Where the symbols take the points:
qh a jl
qh q zn
qh v hh
qh e nq
qh p hf
cn a cm
cn q tj
cn v tm
cn e hc
cn p ph
pj a fg
pj q qh
pj v qr
pj e qq
pj p hm
ng a rg
ng q dq
ng v gd
ng e gh
ng p rc
bd a jt
bd q zp
bd v rj
bd e zj
bd p fl
md a qr
md q qq
md v hs
md e sl
md p tj
hm a pj
hm q hf
hm v md
hm e gf
hm p lb
zn a jf
zn q tq
zn v cp
zn e ql
zn p gj
nf a dc
nf q rp
nf v tt
nf e rh
nf p pp
pp a nf
pp q lf
pp v pz
pp e fc
pp p zp
lt a zp
lt q sf
lt v zj
lt e bg
lt p pq
tj a md
tj q gf
tj v cf
tj e dm
tj p jg
bg a ft
bg q sm
bg v jt
bg e zp
bg p hn
gj a zn
gj q gz
gj v nq
gj e bc
gj p fh
ql a fm
ql q pm
ql v zd
ql e jf
ql p bc
rh a dd
rh q ng
rh v rf
rh e dc
rh p fc
jl a zd
jl q jf
jl v zm
jl e cp
jl p qh
rc a ng
rc q fq
rc v dc
rc e rp
rc p zq
nt a hc
nt q jj
nt v dq
nt e cn
nt p gd
dd a ph
dd q rg
dd v lm
dd e gd
dd p rh
jf a pq
jf q bq
jf v gs
jf e fm
jf p zn
lb a hm
lb q hs
lb v tj
lb e pr
lb p tm
cm a nh
cm q md
cm v lb
cm e cf
cm p cn
dc a gd
dc q gh
dc v gm
dc e dd
dc p nf
lf a rp
lf q lm
lf v rh
lf e rc
lf p nc
dm a sl
dm q pj
dm v nh
dm e md
dm p jj
pm a rj
pm q zj
pm v pq
pm e bq
pm p qp
hf a qh
hf q gj
hf v qq
hf e jq
hf p hs
pr a gf
pr q tb
pr v dm
pr e hm
pr p tg
hs a hf
hs q fh
hs v gf
hs e tb
hs p cf
pz a tt
pz q rh
pz v nc
pz e lp
pz p qm
fg a dl
fg q jl
fg v th
fg e hh
fg p pj
gh a rd
gh q tm
gh v ph
gh e rg
gh p rp
cp a gs
cp q fm
cp v gz
cp e zd
cp p nq
tb a jq
tb q th
tb v pj
tb e hf
tb p nh
hc a cf
hc q dm
hc v tg
hc e cm
hc p nt
sl a fh
sl q fg
sl v tb
sl e qr
sl p dm
tg a pr
tg q nh
tg v jj
tg e lb
tg p dq
zl a lp
zl q nf
zl v sm
zl e pz
zl p jt
fl a bd
fl q lt
fl v pm
fl e tz
fl p zd
fc a rh
fc q rc
fc v lp
fc e nf
fc p ft
bq a tn
bq q jt
bq v hn
bq e rj
bq p tq
rf a lm
rf q gd
rf v rc
rf e gm
rf p lp
qp a pm
qp q tz
qp v jf
qp e tq
qp p zm
hn a bg
hn q sg
hn v bd
hn e lt
hn p fm
ph a cn
ph q jg
ph v bm
ph e nt
ph p dd
qq a hh
qq q nq
qq v fh
qq e fg
qq p gf
rd a jj
rd q lb
rd v cn
rd e jg
rd p gh
tn a sf
tn q zl
tn v bg
tn e sg
tn p bq
sm a zq
sm q tt
sm v pp
sm e nc
sm p sg
rg a jg
rg q tg
rg v nt
rg e rd
rg p ng
rj a sg
rj q qm
rj v lt
rj e tn
rj p pm
nh a tb
nh q qr
nh v hm
nh e hs
nh p cm
zj a qm
zj q ft
zj v tn
zj e jt
zj p tz
gs a tz
gs q hn
gs v tq
gs e fl
gs p cp
th a bc
th q zm
th v qh
th e gj
th p qr
rp a gh
rp q bm
rp v dd
rp e ng
rp p lf
qr a th
qr q hh
qr v hf
qr e fh
qr p md
jj a dm
jj q hm
jj v cm
jj e tj
jj p rd
gf a qq
gf q jq
gf v sl
gf e pj
gf p pr
nc a lf
nc q rf
nc v fc
nc e zq
nc p sf
dq a tg
dq q cm
dq v rd
dq e tm
dq p fq
jt a zl
jt q pp
jt v sg
jt e qm
jt p bd
gd a nt
gd q rd
gd v fq
gd e ph
gd p dc
qm a pz
qm q fc
qm v sf
qm e zl
qm p zj
tt a gm
tt q dd
tt v lf
tt e rf
tt p pz
sg a sm
sg q pz
sg v zp
sg e sf
sg p rj
gm a fq
gm q ph
gm v rp
gm e lm
gm p tt
jq a nq
jq q bc
jq v fg
jq e qh
jq p tb
fm a hn
fm q rj
fm v fl
fm e pq
fm p ql
fh a gj
fh q dl
fh v jq
fh e th
fh p sl
zq a rc
zq q gm
zq v nf
zq e lf
zq p sm
tq a bq
tq q bd
tq v fm
tq e pm
tq p gz
zd a fl
zd q pq
zd v qp
zd e gs
zd p jl
nq a cp
nq q ql
nq v dl
nq e jl
nq p jq
lm a bm
lm q nt
lm v ng
lm e fq
lm p rf
tz a zj
tz q bg
tz v bq
tz e bd
tz p gs
zm a qp
zm q gs
zm v zn
zm e gz
zm p hh
dl a gz
dl q zd
dl v bc
dl e zm
dl p fg
zp a pp
zp q nc
zp v qm
zp e ft
zp p lt
sf a nc
sf q lp
sf v ft
sf e sm
sf p tn
fq a dq
fq q cn
fq v gh
fq e bm
fq p gm
hh a zm
hh q cp
hh v gj
hh e dl
hh p qq
ft a fc
ft q zq
ft v zl
ft e pp
ft p bg
tm a lb
tm q cf
tm v jg
tm e tg
tm p bm
jg a tj
jg q pr
jg v hc
jg e jj
jg p rg
bm a tm
bm q hc
bm v rg
bm e dq
bm p lm
cf a hs
cf q sl
cf v pr
cf e nh
cf p hc
bc a ql
bc q qp
bc v jl
bc e zn
bc p th
gz a tq
gz q fl
gz v ql
gz e qp
gz p dl
lp a rf
lp q dc
lp v zq
lp e tt
lp p zl
pq a lt
pq q tn
pq v tz
pq e hn
pq p jf

The rows follow the links: the fewer symbols apart two points are, the more alike their rows tend to be.

Each row is also shifted at random along 10 hidden directions that mean nothing.

Some points, each with a row of numbers:
jg: [-33,-10,-34,35,-1,-27,20,9,22,-39,-3,-7,33,48,-15,27,-16,-4,17,-11,49,11,7,-14,-4,-24,16,18,10,-4,-13,4,13,-8,5,-18,14,-8,-9,-27,17,-40,13,-62,-8,32,27,11,-8,1]
gh: [-39,17,-14,-18,-7,-10,-16,-2,19,3,-4,38,21,13,-11,-5,20,-23,-11,6,53,4,-71,-33,-5,-2,0,1,-9,-8,2,44,5,-39,30,-30,-14,-21,7,16,20,-28,-49,3,6,20,1,-2,-4,-20]
jj: [-86,-8,-28,27,25,-9,37,30,19,-36,11,-4,21,3,42,-11,-39,-6,10,10,-2,12,56,43,13,3,-1,11,-2,6,-32,5,16,7,18,-9,36,29,-2,-9,-29,-33,16,-49,-7,1,8,-15,-15,19]
tm: [37,6,6,22,8,-4,13,17,-41,-5,61,-22,-30,-26,47,-22,-28,-2,-36,44,-28,18,25,13,33,-18,-17,41,-14,-18,-18,3,-9,19,-6,11,-24,22,-20,-22,34,68,55,-4,-24,11,10,-29,6,16]
md: [83,-14,16,4,17,-27,27,-57,-87,2,24,24,19,-52,20,33,-29,-2,-22,33,-12,50,-3,18,-2,51,3,31,-42,20,13,-15,18,28,-55,3,18,-72,63,-6,-66,74,23,57,-13,-35,-43,-29,26,0]
pp: [26,16,-25,-38,-29,11,-55,-1,-30,29,-15,43,-5,-76,32,4,-14,-18,25,25,-55,22,-21,-29,26,-10,-4,-30,-32,33,2,-32,-60,-7,-16,26,25,-15,38,-1,-14,10,-51,35,-7,-28,42,29,-28,-10]
cf: [-37,-8,-67,2,-25,-46,-57,-8,-14,15,-42,38,28,-41,-12,14,-19,14,-12,4,9,11,-25,-6,13,-1,29,-3,-12,33,-16,-2,14,4,8,-29,-4,-60,6,11,8,-21,-50,54,35,-55,16,31,-20,-12]
hh: [-28,18,-27,-17,4,-1,-15,10,-20,5,-11,-7,-24,-47,16,-20,-32,2,-11,-29,-47,-4,32,25,-9,7,37,-25,25,31,-42,-55,-3,15,-2,2,11,-17,3,0,-25,37,-5,36,18,-73,7,-10,2,7]
nt: [-31,19,-25,8,23,-59,42,3,2,-40,-9,11,0,-38,-29,21,-29,-17,13,-32,6,38,-22,5,-12,-9,5,-28,3,12,-32,1,11,-31,7,-24,9,-38,12,0,-20,-31,-43,-13,20,-9,-17,-27,-12,-27]
sm: [-43,34,29,-45,3,43,-23,12,-2,28,4,0,-12,9,0,12,16,4,29,38,-14,-16,13,-7,7,-35,-13,-6,3,11,6,-1,-29,-5,0,10,-9,25,-12,12,16,-9,-12,15,7,25,9,-7,-9,0]
nf: [15,2,-29,-25,-37,-10,-26,35,10,-11,-14,-26,-43,7,-19,-35,32,6,0,7,17,-18,-55,-21,27,-19,6,-10,-4,-21,33,36,-12,-30,39,3,-48,-7,-16,-11,41,16,-26,18,33,-6,44,15,-2,-5]
bd: [-26,-4,42,-7,-36,13,-39,-8,-29,31,-6,-18,-26,19,-11,14,45,11,-9,12,-7,-34,-5,-16,4,-19,-28,3,-32,-18,13,5,-22,8,6,4,-31,14,-32,7,55,-12,-21,16,-2,16,4,16,19,-3]
tn: [86,-43,-18,24,-19,-10,15,63,14,-13,-19,-10,-46,-12,5,-34,12,12,4,-7,-28,-18,-14,9,35,-6,-9,-10,-11,-15,13,28,-21,-15,54,34,-12,30,-12,-6,0,-28,-11,-40,22,2,36,12,-11,-20]
pz: [50,-26,-2,-23,10,28,10,0,-13,3,-1,32,27,23,28,-23,18,-1,12,35,23,9,-44,-18,9,29,11,4,-33,-4,44,35,-29,-5,13,34,32,-30,56,0,-56,-2,-28,-20,-14,6,14,2,8,-4]
fm: [-1,15,32,-3,20,3,-34,-42,-5,31,-20,51,35,-47,-13,49,10,-5,-5,-27,20,20,-24,0,-12,-2,-4,-20,23,27,-20,-22,-8,-17,-18,10,1,-19,32,52,-14,-23,-40,18,1,-8,-35,26,18,-25]
lf: [7,19,-17,-10,23,-35,10,-26,-12,-54,1,-21,-22,-87,33,-20,-22,-29,27,-9,-12,53,22,33,29,11,-25,-40,-5,-8,4,-8,3,-18,-3,-3,12,-3,30,-13,-32,22,-29,29,15,-53,3,4,2,34]
pj: [45,-47,-9,27,-6,-2,39,39,5,6,0,-9,-2,17,-15,12,-21,22,7,-4,-34,7,-10,-15,5,15,3,30,-5,25,11,7,-5,18,3,13,-6,-26,-7,-24,-20,29,65,-1,-5,12,8,-13,-15,-34]
tj: [-42,-8,-41,-1,-15,-28,-36,11,-24,31,-20,54,10,-82,2,10,-32,1,-19,24,-29,23,-33,0,21,11,11,3,-12,45,-18,-4,-11,-5,0,-4,-9,-44,27,23,-14,7,-27,55,13,-38,2,9,-32,-32]
dc: [-17,13,-19,-5,34,4,12,-37,16,-39,15,-27,35,63,-9,-18,6,10,16,11,67,17,5,-9,-6,-23,27,6,29,-37,25,-3,15,26,-22,2,6,-3,4,-18,18,12,13,-27,2,6,12,21,20,49]
cn: [23,-15,-56,19,-43,-27,-37,-21,-46,-26,1,-33,-1,3,0,4,-14,-18,-29,4,22,19,10,-2,4,-23,52,21,-8,-20,-19,-33,-12,14,-6,-1,-15,-44,11,-46,51,40,24,-2,-19,-7,52,22,-2,25]
gd: [16,27,18,-26,1,31,-47,2,0,36,39,26,-7,-32,60,-30,14,-19,-32,66,0,15,-34,-18,34,6,-55,29,-32,-13,2,54,-18,-12,20,-12,-37,26,-13,24,42,50,-6,45,-31,11,-12,-19,6,9]
bc: [29,-12,7,-1,5,4,7,16,-12,14,2,-8,-14,20,-7,-3,5,32,-11,-32,-23,6,-18,-18,-15,3,5,5,-7,16,-10,-10,-25,29,10,0,-12,-45,-19,-17,1,45,9,24,7,-27,4,-11,34,-21]
ql: [52,-63,-7,38,1,-11,-7,-9,27,6,-32,15,22,-13,2,10,22,4,-14,-46,18,35,-41,-4,4,38,-13,0,-4,7,21,20,-11,-1,27,14,-17,-38,19,5,-15,-1,4,10,-13,-22,-4,33,22,-22]
qh: [86,-10,-33,-2,-6,12,0,24,8,31,-11,-1,-15,8,-14,-43,-16,24,-27,-3,-43,-29,4,-7,-15,14,48,2,17,3,-14,-35,11,43,4,3,-3,-2,-24,-3,1,36,27,26,12,-34,7,-19,-16,5]
zq: [-18,15,-5,-28,-28,9,-22,-19,-25,1,1,-3,-29,-16,-10,-28,28,-14,-9,22,15,-7,-44,-19,14,6,5,-7,-10,-29,48,14,-11,-17,-8,18,-18,-10,28,-5,7,34,-18,20,6,0,20,11,6,6]
zp: [63,-16,27,-3,21,13,12,-1,-16,7,5,17,5,-24,-14,6,13,5,1,33,5,7,-22,16,18,4,13,11,26,-2,29,3,-19,-5,-18,52,-5,10,43,30,-36,14,16,-25,2,28,-12,1,2,-18]
cm: [40,-31,-23,17,10,-6,-11,28,0,15,17,34,18,-30,48,-17,-21,15,-19,49,-12,27,-17,3,46,19,-20,44,-27,12,-4,40,-7,23,18,-1,-10,-5,-6,7,-8,21,12,17,-6,-15,1,3,-9,-7]
lt: [3,-49,-6,18,-6,-17,7,16,-9,-25,-21,-20,-12,-1,20,-9,27,11,8,-15,0,2,5,29,22,12,-13,-21,-25,-16,14,19,-14,-3,42,22,-2,-10,8,-6,-18,-34,-26,-17,14,-24,12,21,15,0]
zn: [-12,-17,2,19,-39,6,-8,-28,-10,-7,-13,-38,-16,9,17,2,-4,-23,-9,-46,-36,-4,57,-5,-33,19,4,-22,-21,-16,-8,-56,-2,18,-16,6,31,0,-4,-37,12,14,26,-7,-42,-10,11,19,-7,35]
rp: [-34,22,1,-21,25,24,-5,31,24,-12,25,13,22,-23,46,-3,-10,-17,16,19,28,36,-20,0,22,-14,-11,3,15,17,-11,28,-32,-40,27,6,-9,1,28,11,-13,11,-4,-21,-17,14,20,-7,2,-5]
tt: [-67,4,18,-25,10,7,15,22,0,-22,11,-37,-27,-21,-14,10,24,-14,10,8,25,17,-24,33,10,-2,0,-19,23,0,19,44,-10,-67,31,18,-49,-16,36,21,-20,23,13,19,17,15,-5,-40,6,-26]
hm: [26,64,-9,4,-65,-1,-11,-40,-43,-11,21,36,-20,9,34,-3,-25,-46,-14,-12,-1,-66,20,-22,-15,21,11,17,-24,-6,-12,-42,44,-24,-57,-34,81,50,8,-25,-12,-10,-28,-58,-21,12,21,11,-14,44]
hs: [67,33,10,9,-22,-23,-16,-21,-9,-3,0,24,10,-19,12,61,-23,-13,29,-23,5,10,9,-9,7,9,-44,14,-34,38,-16,12,28,-22,-26,-54,15,-16,-14,-15,4,-15,-17,34,4,-6,-12,9,0,-7]

Where do the symbols, taken in turn from left to right, take each start?
Answers are names.
[-4,3,-1,-31,-22,7,4,0,-15,4,-4,-15,-34,-10,-4,-20,13,-15,10,21,-16,-7,-8,-5,7,5,-4,-23,-26,-18,30,7,-10,-10,1,15,-4,-1,15,-7,-1,15,-15,22,1,0,8,-6,-19,3]
a v p e e => rc
[-33,2,35,14,4,7,-8,-3,17,10,1,-8,-17,13,-5,14,21,18,6,-49,-13,1,-3,-20,-8,2,-45,-5,-9,9,-4,4,-11,5,8,-21,-7,-5,-42,-7,21,8,-4,17,-1,-10,-15,5,34,-9]
a p v e q q e a e => pz
[30,16,-6,17,-20,-15,16,-1,-21,-29,26,-2,-5,-3,11,8,-23,-36,-15,-3,13,11,-2,-8,-2,-11,13,16,-2,-11,-20,-2,2,-33,-3,-8,9,-1,14,-17,10,10,13,-50,-22,33,19,-22,-8,-4]
p e v q p v => cn
[-135,15,-8,0,26,-14,-13,0,-24,1,20,21,-5,-69,55,-16,-33,-1,-12,35,-26,19,31,45,35,12,-22,6,-4,17,-29,8,15,8,0,-7,4,16,6,22,-22,16,-10,33,9,-45,-19,-13,3,13]
p e v v v e => pr
[2,-31,-6,-3,-9,7,-34,-8,-40,-12,-13,-28,-10,-27,5,-2,28,8,-14,26,17,4,6,47,29,-8,45,0,22,-11,22,-13,-16,0,3,47,-33,-14,42,12,-5,31,18,13,14,-14,25,22,18,13]
a e a a a v e => nt
[86,-15,11,-16,21,15,-16,-6,-13,10,-1,-4,11,9,-13,-6,23,29,0,41,30,8,-15,12,27,-11,6,19,17,-9,31,15,-16,27,-7,32,-23,-3,14,12,-2,19,10,9,15,1,-5,20,19,4]
v p v v a a q v => gm
[-37,1,-24,-19,23,1,-22,-31,-18,-16,3,5,38,-31,8,10,-11,-8,6,21,27,59,-19,-2,10,-11,33,-8,22,10,7,-22,-35,3,-14,23,-4,-53,57,-9,-3,43,6,24,-18,-12,16,19,10,8]
q p a q a p => jg
[40,1,-13,-3,38,2,47,47,1,-1,14,0,-31,-26,19,-45,-38,24,-10,-25,-70,-3,25,22,-10,12,12,-16,16,20,-36,-32,-11,36,17,12,18,-1,-16,-1,-53,40,6,5,27,-57,-7,-46,11,-9]
e v a a a a => jt
[32,20,-20,-2,-40,-8,-5,4,-46,-1,18,25,-12,-3,28,-5,-11,-16,-30,13,8,-31,-12,1,3,18,32,30,-12,5,-10,-2,19,-18,-13,-13,26,-10,15,-5,-20,16,-11,-16,6,-7,19,-13,-2,2]
q v a p p p v => pr
[-10,13,37,1,18,13,-31,-31,5,21,-7,23,13,-36,-5,13,22,5,-19,-17,17,1,1,14,1,-1,-9,-2,29,5,-19,-9,2,-3,-14,5,-9,19,2,49,7,-11,-21,8,4,-11,-35,21,28,-2]
q p a q a a => nf
[16,-34,25,7,-11,9,-6,28,-21,20,-6,17,-3,5,13,15,32,16,-6,-2,-7,4,-36,-4,8,0,-13,-1,-31,10,5,23,-41,-7,36,30,-12,-26,14,19,-15,-17,-23,-10,5,1,11,7,27,-39]
p q p e q a a => lp
[-5,-54,39,24,29,9,19,-9,14,-1,-9,-8,30,18,13,18,35,13,-9,-38,34,34,-21,11,-6,41,-31,10,-11,2,23,38,2,-3,21,8,-15,-42,19,7,-27,11,19,13,-18,-6,-31,6,51,-18]
a p a a v p p p => dl
[42,23,31,-24,54,17,31,-48,2,-6,17,17,35,19,25,-17,2,16,36,40,13,7,29,-3,15,6,-38,-2,-17,-21,32,-3,15,52,-45,9,52,38,3,6,-32,-20,-23,-12,7,-7,-28,18,19,55]
p e v a v q p v => nf
[25,-6,-7,33,1,2,-7,2,1,-14,34,30,35,24,46,4,-3,-6,-10,25,56,16,-17,-10,35,7,-19,54,-12,-9,7,44,12,-8,5,-13,11,6,3,-9,4,-2,15,-45,-28,25,20,25,22,8]
v p a q a e a p p => hs
[37,1,-19,-14,-8,-12,-17,4,14,-36,-14,-63,6,-17,-12,26,-1,-30,21,-5,27,33,19,27,2,-24,11,-25,16,5,-2,6,-5,-48,17,-10,-45,-27,16,-13,26,-1,22,31,-10,12,14,-7,-23,4]
q v e v a q => cf
[-9,-3,33,23,-28,20,-16,-3,9,22,0,7,-38,-32,8,-7,9,-12,-19,-32,-47,-12,-6,-25,-1,10,-42,0,-6,-9,1,-14,-10,-4,-8,12,-7,40,-24,-2,25,27,22,-2,-28,11,-4,13,-2,-7]
q v p p q => gs
[-51,-10,28,22,-6,7,12,-16,21,14,2,23,17,30,-29,37,2,9,16,-14,18,-12,-22,-31,-8,22,-13,34,10,14,36,9,26,-5,-36,-5,17,-3,-4,-7,-20,4,39,-10,-6,38,-12,15,-2,-16]
a e p a q q => fl
